Below is a small trained network, with its code and all its weights. Each question gives an input and a class and asks what happens when units are switched off, that is, made to give their printed mean instead of their output.

import numpy as np


def w(rows, s, z=0):
    codes = np.array(rows[::2]) - 128.0
    scale = np.full(codes.shape[1], s)
    scale[-1] = z or s
    return codes * scale


def f(y):
    return np.maximum(y, 0)


def log_softmax(a):
    a = a - a.max(-1, keepdims=True)
    return a - np.log(np.exp(a).sum(-1, keepdims=True))


def net(x, mask):
    res = np.array(x, float).reshape(1, 7) / 4 @ E
    y = f(res @ A[0][:, :-1].T + A[0][:, -1])
    res = res + np.where(mask, y, B[0][:, -1]) @ B[0][:, :-1]
    return log_softmax(res[-1] @ U[:, :-1].T + U[:, -1])


A, B = {}, {}
E = w([
[126,127,130,127],'x0',
[145,2,39,83],'x1',
[213,89,207,107],'x2',
[127,129,129,125],'x3',
[218,213,64,83],'x4',
[127,127,130,129],'x5',
[98,130,157,46],'x6',
],0.009)
A[0] = w([
[76,85,179,132,80],'N0',
[54,55,145,205,114],'N1',
[61,158,66,124,95],'N2',
[124,187,178,183,73],'N3',
[103,173,161,102,92],'N4',
[158,140,96,98,128],'N5',
[155,91,82,152,93],'N6',
[121,117,118,139,250],'N7',
[167,48,108,123,86],'N8',
[189,84,77,132,123],'N9',
[148,150,180,146,92],'N10',
[108,67,78,137,152],'N11',
[108,109,102,80,94],'N12',
[65,166,77,177,154],'N13',
[188,123,166,114,95],'N14',
[228,179,66,98,86],'N15',
[128,60,111,94,73],'N16',
[59,69,149,208,132],'N17',
[103,72,77,56,106],'N18',
[114,109,119,78,88],'N19',
[164,112,152,150,98],'N20',
[88,142,120,86,183],'N21',
[107,61,214,136,105],'N22',
[190,101,172,127,102],'N23',
[93,167,77,190,113],'N24',
[154,81,101,152,95],'N25',
[172,112,86,250,142],'N26',
[83,131,144,19,99],'N27',
[78,142,73,134,112],'N28',
[116,189,173,168,92],'N29',
[112,105,115,76,81],'N30',
[90,143,93,141,93],'N31',
[177,151,146,78,79],'N32',
[123,105,112,97,81],'N33',
[101,96,150,108,140],'N34',
[97,85,154,165,80],'N35',
[213,92,188,170,166],'N36',
],0.013,0.012)
B[0] = w([
[136,179,58,127,166],'N0',
[165,165,92,126,202],'N1',
[123,49,69,156,172],'N2',
[99,145,138,196,184],'N3',
[121,138,142,235,161],'N4',
[121,163,89,105,172],'N5',
[97,160,145,189,154],'N6',
[144,161,241,1,245],'N7',
[97,147,146,187,173],'N8',
[92,166,163,155,186],'N9',
[102,105,137,175,162],'N10',
[111,149,177,147,194],'N11',
[128,129,151,168,153],'N12',
[149,37,144,110,204],'N13',
[110,88,80,132,165],'N14',
[130,176,52,121,217],'N15',
[92,126,122,166,164],'N16',
[153,180,77,90,205],'N17',
[96,156,162,186,195],'N18',
[163,141,155,203,146],'N19',
[136,88,94,144,143],'N20',
[160,100,177,66,195],'N21',
[156,148,63,114,189],'N22',
[96,78,91,129,169],'N23',
[131,93,129,137,177],'N24',
[105,147,151,181,151],'N25',
[185,166,235,72,191],'N26',
[237,130,190,175,177],'N27',
[133,60,107,151,167],'N28',
[81,119,134,197,189],'N29',
[146,137,159,192,147],'N30',
[121,67,74,146,147],'N31',
[126,118,100,152,164],'N32',
[119,128,141,175,140],'N33',
[146,150,116,107,166],'N34',
[126,176,52,141,154],'N35',
[108,28,128,89,218],'N36',
],0.0081,0.012)
U = w([
[83,144,156,202,28],'0',
[177,123,174,119,226],'1',
[150,174,41,119,34],'2',
[126,10,96,134,70],'3',
[118,127,164,96,254],'4',
[124,126,166,99,179],'5',
],0.014,0.0057)

Each question gives the input, the list of numbers given to net, and the class t.
The units are the neurons (one row each of A and B). Each row of codes is followed by its name. A weight is (code - 128) times the scale printed after its matrix; where a second scale follows, it is the last column's (A, B and U).
mask holds one flag per neuron, in row order. A switched-off neuron (its flag False) gives its mean, the last column of its row in B, instead of its output. The means were averaged over made-up inputs and are rounded, as every weight is.
A unit's drop is (log p(t) with every unit on - log p(t) with that unit switched off) / (log p(t) with every unit on - log p(t) with every unit switched off).
The circuit of an input: a set's keep is (log p(t) with only the set's units on - log p(t) with every unit switched off) / (log p(t) with every unit on - log p(t) with every unit switched off). Starting from the 12 units with the biggest drops (on a tie, the unit counted first), units are removed one at a time, each time the one whose removal leaves the highest keep (on an exact tie, the one counted first), for as long as the keep stays at least 0.8.
units of the circuit, in order: the units of the circuit, biggest drop first
unit that matters most: the unit with the biggest drop
k most important neurons: the k neurons with the biggest drops, biggest first
input [-7,0,-7,7,3,-3,3], class 3: units of the circuit, in order => N2; N13
input [-3,-7,-6,6,-6,-5,8], class 1: 4 most important neurons => N21; N27; N13; N18
input [4,-6,8,0,-6,-7,5], class 3: unit that matters most => N36
input [0,5,5,1,0,-3,-1], class 0: units of the circuit, in order => N8; N9; N21
input [-3,-7,7,6,-5,2,4], class 0: units of the circuit, in order => N3; N29
input [-1,7,-2,6,-6,2,4], class 0: units of the circuit, in order => N18; N11
input [7,5,0,2,-6,6,5], class 2: units of the circuit, in order => N0; N17; N1
input [7,-1,-6,2,5,4,-1], class 3: units of the circuit, in order => N13; N2; N28
input [6,-4,8,-6,-7,-2,7], class 3: units of the circuit, in order => N36; N26
input [5,-5,-3,7,0,-7,7], class 1: units of the circuit, in order => N27; N21
input [5,5,-1,6,-7,5,-3], class 2: units of the circuit, in order => N17; N1
input [-6,-1,-8,3,-7,-1,3], class 3: 3 most important neurons => N13; N2; N28
input [-2,5,-7,-8,-8,1,-6], class 2: 3 most important neurons => N17; N1; N35
input [7,0,-7,8,-6,-5,-7], class 4: units of the circuit, in order => N26
input [5,-4,-6,3,-4,-3,0], class 3: 2 most important neurons => N13; N2
input [0,1,8,-5,-7,2,3], class 3: 3 most important neurons => N36; N15; N23
input [-7,6,0,-6,6,4,4], class 0: 2 most important neurons => N18; N9
input [6,-5,-8,-2,8,-7,8], class 1: 3 most important neurons => N27; N21; N13
input [4,4,-7,5,8,0,-8], class 1: 2 most important neurons => N26; N13
input [5,-2,-5,1,-8,-4,-8], class 1: 2 most important neurons => N26; N13
